m = [-46.0, -5.6, -27.6, -59.3, 13.7, 10.6, 21.9, 19.3]
The entry just left of 13.7: -59.3
The entry just left of -27.6 is -5.6
The entry just left of 19.3: 21.9
Report the entry just right of the largest entry.
Answer: 19.3

data = [-0.04 -0.16  0.14  0.08  0.15 -0.15]
Read off the entry just left of the largest entry.
Answer: 0.08
The entry just left of 0.08 is 0.14

M =
[[ -3.4  -3.4   0.7  -4.0  -3.4  -4.3  -1.2  -1.6  -2.4  -2.5  -2.8   0.5
   -4.5]
 [  7.0  23.8 -19.3 -33.9 -47.1 -17.0 -39.4  -4.3  11.7 -55.7  22.7  74.0
  -18.7]
 [ -7.8  -6.1  -3.9 -13.2 -10.7  -6.1 -10.7  -5.9  -4.5  -4.1  -6.4   3.2
  -26.7]
 [  0.0   0.0  -0.1  -1.5  -1.1  -1.3   0.3   0.0  -0.9  -1.0   0.3   0.1
   -1.1]
 [  6.4  -2.0  -3.2  -6.4  -2.5   1.0  -0.3  -3.6   2.3  -4.6   0.6   1.8
   -1.6]
 [ 14.2 -11.0 -18.2 -31.7  -7.4  10.5  -1.5 -14.3  11.0 -16.1  -4.0   5.1
   -4.8]
 [ -2.1  24.9 -19.4 -34.8 -51.8 -22.1 -40.2  -8.7  12.3 -56.8  23.8  68.8
  -22.8]
 [ -7.1  -6.4  -4.6 -12.9 -10.8  -5.8 -13.2  -6.6  -4.6  -4.4  -5.6   3.6
  -26.7]
 [ -5.5  -3.9   0.7  -5.0  -3.7  -5.1  -2.2  -2.7  -2.1  -2.8  -4.1   0.7
   -5.7]]
The largest entry is 74.0
Give the 2nd largest entry.
68.8
The entry just right of -2.4 -> -2.5
Give the fourth entry in reading order.
-4.0
The third smallest entry -> -51.8
Give the entry just right of 11.7.
-55.7
The entry just left of -2.7 -> -2.2
The entry just right of -3.7 is -5.1
The entry just right of 68.8: -22.8
The entry just right of -0.3: -3.6
The smallest entry: -56.8
Give the entry just right of the largest entry.
-18.7
Give the entry just right of -51.8.
-22.1
Give the entry just right of the smallest entry.
23.8
Give the 1st entry in reading order.
-3.4
Give the fifth entry in reading order.
-3.4

Questions about the table below.
1) Read off the entry just right of 0.7.
2) Read off the entry just left of 25.2.
3) Read off the entry just right of the largest entry.
4) Read off the entry just right of -26.6.
5) Read off the fifth entry in reading order.
6) Read off the third largest entry.
7) Read off the entry just right of 19.5.
[[-16.4   0.8  23.4  29.5  17.0  32.4 -11.0  -3.0  21.9  36.8  23.5 -10.6
   -6.8]
 [ 20.5  26.4   4.3   7.8  14.3  36.3   0.7 -34.5  25.6  26.6  30.0  -5.4
  -15.1]
 [ 17.7  11.0 -19.9  17.6 -16.8 -11.7  -7.6 -45.4   3.7  12.4  40.1   4.2
  -32.3]
 [  5.9  13.9  20.4  14.5  23.6  46.0  -4.5  -8.1  33.4  30.1  27.9  -2.2
   -2.7]
 [ 42.4  35.6 -12.9 -14.3  14.1  22.4  22.0 -33.9  32.1   9.3  -7.7  17.9
   -8.6]
 [ -6.3  11.5  25.1 -24.3  13.5  47.0  -9.5  29.0  24.6 -11.0  -3.1 -26.6
   17.5]
 [ 20.9  18.8 -12.8  19.5   0.4   5.3   4.9 -45.4  15.5  39.6  12.9  -0.8
  -26.0]
 [-15.1   1.8   6.6  25.2  -5.4  13.6 -24.1 -18.7   3.7  36.3  70.9 -14.5
  -21.7]]
1) -34.5
2) 6.6
3) -14.5
4) 17.5
5) 17.0
6) 46.0
7) 0.4

grid = ((-0.940, -1.615, -0.445, 0.604, -1.409, 0.799, -0.706, -0.057, -2.565, -0.308, -2.026, 2.256, -0.836, -2.347), (1.173, -1.649, 1.209, -2.003, -2.142, -1.653, -0.123, 1.658, 0.145, 1.046, -1.586, -0.903, 0.215, 2.002), (-0.421, -0.547, -0.103, -1.469, -0.470, -0.667, 0.038, -1.537, -0.822, -0.107, 0.285, -0.019, -0.619, -0.103), (-0.775, -1.208, -0.413, 0.529, -1.274, 0.964, -0.432, -0.022, -2.595, -0.573, -2.007, 2.012, -0.964, -2.450), (-0.349, -0.204, 1.688, 1.163, -1.268, 0.661, -0.544, -0.139, 0.735, 0.840, 0.143, -1.680, -0.602, -0.935), (0.053, 0.089, -2.373, -0.940, -0.623, 0.301, -1.578, -1.613, -0.736, -0.306, -2.266, 1.429, -0.456, -0.220), (-1.304, -1.074, 0.255, -2.629, -1.235, -0.865, -1.410, 0.184, -1.739, -0.809, -1.878, -1.641, 0.126, -1.187))
Report the entry just right of -1.409.
0.799
The entry just left of -0.413 -> -1.208
The entry just left of the largest entry -> -2.026
Report the third smallest entry.
-2.565
Report the third largest entry.
2.002
The entry just right of -1.613 is -0.736
Report the entry just left of -1.469.
-0.103
Report the entry just left of 0.604.
-0.445
Report the entry just left of -1.537.
0.038
Report the entry just right of -1.235.
-0.865
The entry just right of 0.301: -1.578
Report the entry just right of the smallest entry.
-1.235
Report the entry just right of the largest entry.
-0.836
Report the entry just left of 0.145.
1.658
The entry just right of -1.074 -> 0.255
Report the entry just left of -0.022.
-0.432
Report the entry just left of -2.565.
-0.057
Report the entry just right of -1.878.
-1.641
The second smallest entry -> -2.595

Questions about the row below.
1) Find the entry just right of the largest entry.
2) Find the entry just left of 31.1.
3) Find the entry just right of 56.9.
-1.3	18.2	19.6	35.3	34.5	31.1	73.6	60.6	56.9	21.3
1) 60.6
2) 34.5
3) 21.3

Questions about the matrix below.
1) The entry just left of the smallest entry?
2) The entry just right of 1?
[[3, 6, 4, 7, 5, 4], [7, 3, 6, 1, 3, 6], [2, 6, 3, 8, 6, 4], [7, 3, 6, 2, 3, 6], [2, 6, 3, 8, 6, 3]]
1) 6
2) 3

[ -82.6 -116.2   16.7  -38.3   26.9  194.1   81.0  108.5 -151.5   25.4]
Read off the entry just right of the largest entry.
Answer: 81.0
Read off the entry just right of 26.9.
Answer: 194.1
The 3rd entry from the left is 16.7
The entry just right of -151.5 is 25.4
Read off the second entry from the left.
Answer: -116.2
Read off the entry just right of 81.0.
Answer: 108.5
Read off the entry just left of 26.9.
Answer: -38.3

B =
[[223 234 246 229 239 255 695 750 266 224]
 [240 244 244 234 302 816 612 244 252 221]
 [237 215 229 243 227 232 262 547 871 325]
 [225 245 228 244 220 242 256 231 302 885]]
Rows and columns are numbered from 1.
The entry just right of 220 is 242
Find the entry at row 2, column 1.
A: 240
The entry in the bottom-left corner is 225
Find the entry at row 1, column 1.
A: 223
Find the entry just left of 215.
A: 237
Find the entry directly below 252.
A: 871
Find the bottom entry of the column that holds the largest entry.
A: 885
Find the entry just right of 262.
A: 547
Find the entry directly above the largest entry.
A: 325
Find the top entry of the column that holds the largest entry.
A: 224
The entry at row 1, column 2 is 234
The entry just left of the largest entry: 302
The entry at row 3, column 2 is 215
The entry in row 1 and column 3 is 246

Questions about the row below.
1) Give the entry just left of 574.
2) Give the entry just right of 25.
[ 618  574 -476  388 -490  578  617   94  211   25 -529]
1) 618
2) -529
